arr = [ 13  12  -8  45  30  43  18  15   4   2  32  12  13 -40]
arr[-14] => 13
arr[-4] => 32
arr[-5] => 2
arr[-9] => 43

x =
array([[ 66,  87, 114, 112, 124, 132, 162,  80, 113,  58, 108, 131],
       [116,  74,  80,  97, 102,  89, 104,  59,  66,  99, 116,  51],
       [104, 130,  70,  32,  62, 120,  87, 154, 130,  38, 109, 162],
       [ 77,  84,  82, 100, 110,  93, 110,  73, 104,  90,  99,  92],
       [ 35,  66, 181, 167, 158, 176, 219,  12,  64, 108, 141, 124],
       [ 65,  90, 133, 146, 144, 135, 167,  73, 114,  85, 109, 121],
       [ 96, 136,  55,   8,  59, 121,  85, 145, 138,  61, 135, 184],
       [100,  83,  91, 106, 100,  84,  91,  77,  82, 105,  93,  66],
       [118,  88,  74, 120, 114,  71,  83, 105, 126, 134,  87,  66],
       [125,  79,  79, 121, 110,  76,  86,  85,  95, 128,  95,  44]])
x[0, 0]	66
x[:, 9]	[58, 99, 38, 90, 108, 85, 61, 105, 134, 128]
x[:, 4]	[124, 102, 62, 110, 158, 144, 59, 100, 114, 110]
x[:, -6]	[162, 104, 87, 110, 219, 167, 85, 91, 83, 86]
x[-9, 0]	116
x[7]	[100, 83, 91, 106, 100, 84, 91, 77, 82, 105, 93, 66]
x[0, -4]	113
x[-8, 3]	32
x[-1]	[125, 79, 79, 121, 110, 76, 86, 85, 95, 128, 95, 44]
x[4]	[35, 66, 181, 167, 158, 176, 219, 12, 64, 108, 141, 124]
x[4, -9]	167
x[-5, 4]	144
x[8]	[118, 88, 74, 120, 114, 71, 83, 105, 126, 134, 87, 66]
x[0]	[66, 87, 114, 112, 124, 132, 162, 80, 113, 58, 108, 131]
x[:, 5]	[132, 89, 120, 93, 176, 135, 121, 84, 71, 76]
x[-1, -8]	110
x[-9, 6]	104
x[-3, 3]	106
x[8, 1]	88
x[:, 3]	[112, 97, 32, 100, 167, 146, 8, 106, 120, 121]
x[6, -10]	55
x[:, 8]	[113, 66, 130, 104, 64, 114, 138, 82, 126, 95]
x[-6, -11]	66
x[4, -6]	219
x[:, -12]	[66, 116, 104, 77, 35, 65, 96, 100, 118, 125]
x[9, 5]	76
x[-9, -4]	66
x[:, 2]	[114, 80, 70, 82, 181, 133, 55, 91, 74, 79]
x[4, 7]	12
x[-6, 11]	124
x[1, 2]	80
x[-1, -2]	95
x[1, 10]	116
x[:, 10]	[108, 116, 109, 99, 141, 109, 135, 93, 87, 95]
x[1]	[116, 74, 80, 97, 102, 89, 104, 59, 66, 99, 116, 51]

data =
-5.0 -10.0 34.2 7.7
-9.6 1.3 33.2 33.1
43.1 13.1 -25.5 -39.2
13.4 -77.0 15.4 5.9
-5.1 -0.7 25.9 0.7
-13.3 4.6 23.2 -13.0
-26.8 16.7 20.3 51.4
-44.1 -5.9 -29.0 -26.9
-9.4 -1.6 21.9 -12.6
-17.1 -2.5 -20.2 -6.4
-22.9 29.5 13.5 -23.1
-22.0 31.4 -67.5 24.6
-16.8 -8.9 -2.8 -22.5
Indices start at 0.
row 0 col 0 = -5.0
row 3 col 2 = 15.4
row 5 col 1 = 4.6
row 1 col 3 = 33.1
row 3 col 0 = 13.4
row 11 col 0 = -22.0
row 2 col 3 = -39.2
row 4 col 0 = -5.1
row 7 col 3 = -26.9
row 5 col 2 = 23.2
row 7 col 1 = -5.9
row 4 col 1 = -0.7
row 0 col 2 = 34.2
row 0 col 3 = 7.7
row 9 col 0 = -17.1
row 10 col 3 = -23.1
row 3 col 1 = -77.0
row 10 col 2 = 13.5
row 12 col 1 = -8.9
row 2 col 2 = -25.5
row 6 col 0 = -26.8
row 11 col 3 = 24.6
row 5 col 3 = -13.0
row 1 col 1 = 1.3
row 12 col 3 = -22.5
row 4 col 2 = 25.9
row 8 col 3 = -12.6
row 12 col 2 = -2.8
row 1 col 2 = 33.2

B =
[[5 4 5 2 4 3 6 5 4 2 3 4 5 5 4 4]
 [5 5 5 4 5 4 5 4 5 4 5 5 4 5 5 4]
 [3 4 5 4 4 4 4 3 4 4 5 5 3 4 4 5]
 [4 5 6 3 5 3 6 5 6 6 3 5 6 5 3 5]
 [6 5 4 4 3 5 4 6 4 4 3 3 6 5 5 3]
 [3 4 4 5 6 5 5 6 4 5 4 6 6 4 4 6]
 [3 4 4 5 5 5 3 4 4 4 5 5 3 4 4 5]
 [4 4 4 5 4 5 5 6 5 7 4 4 5 4 4 4]
 [5 4 5 3 4 3 5 4 4 2 4 5 4 5 4 5]
 [5 5 4 5 4 5 4 6 6 7 3 3 6 4 4 3]
 [4 4 4 6 4 6 4 7 5 7 4 4 6 4 4 4]]
Indices start at 0.
(0, 0) = 5
(2, 5) = 4
(10, 9) = 7
(10, 5) = 6
(10, 4) = 4
(2, 2) = 5
(1, 14) = 5
(1, 7) = 4
(9, 12) = 6
(8, 14) = 4
(7, 10) = 4
(3, 9) = 6
(9, 14) = 4
(8, 7) = 4
(0, 15) = 4
(0, 10) = 3
(3, 13) = 5
(2, 14) = 4
(2, 15) = 5
(0, 11) = 4
(5, 2) = 4
(8, 15) = 5
(8, 9) = 2
(5, 10) = 4
(6, 5) = 5
(7, 14) = 4
(2, 8) = 4
(7, 15) = 4
(5, 12) = 6
(2, 4) = 4
(0, 9) = 2
(1, 2) = 5
(1, 0) = 5
(3, 14) = 3
(9, 15) = 3
(4, 9) = 4

m = [ 62.1  34.6 -46.6  -2.2]
m[0] -> 62.1
m[3] -> -2.2
m[1] -> 34.6
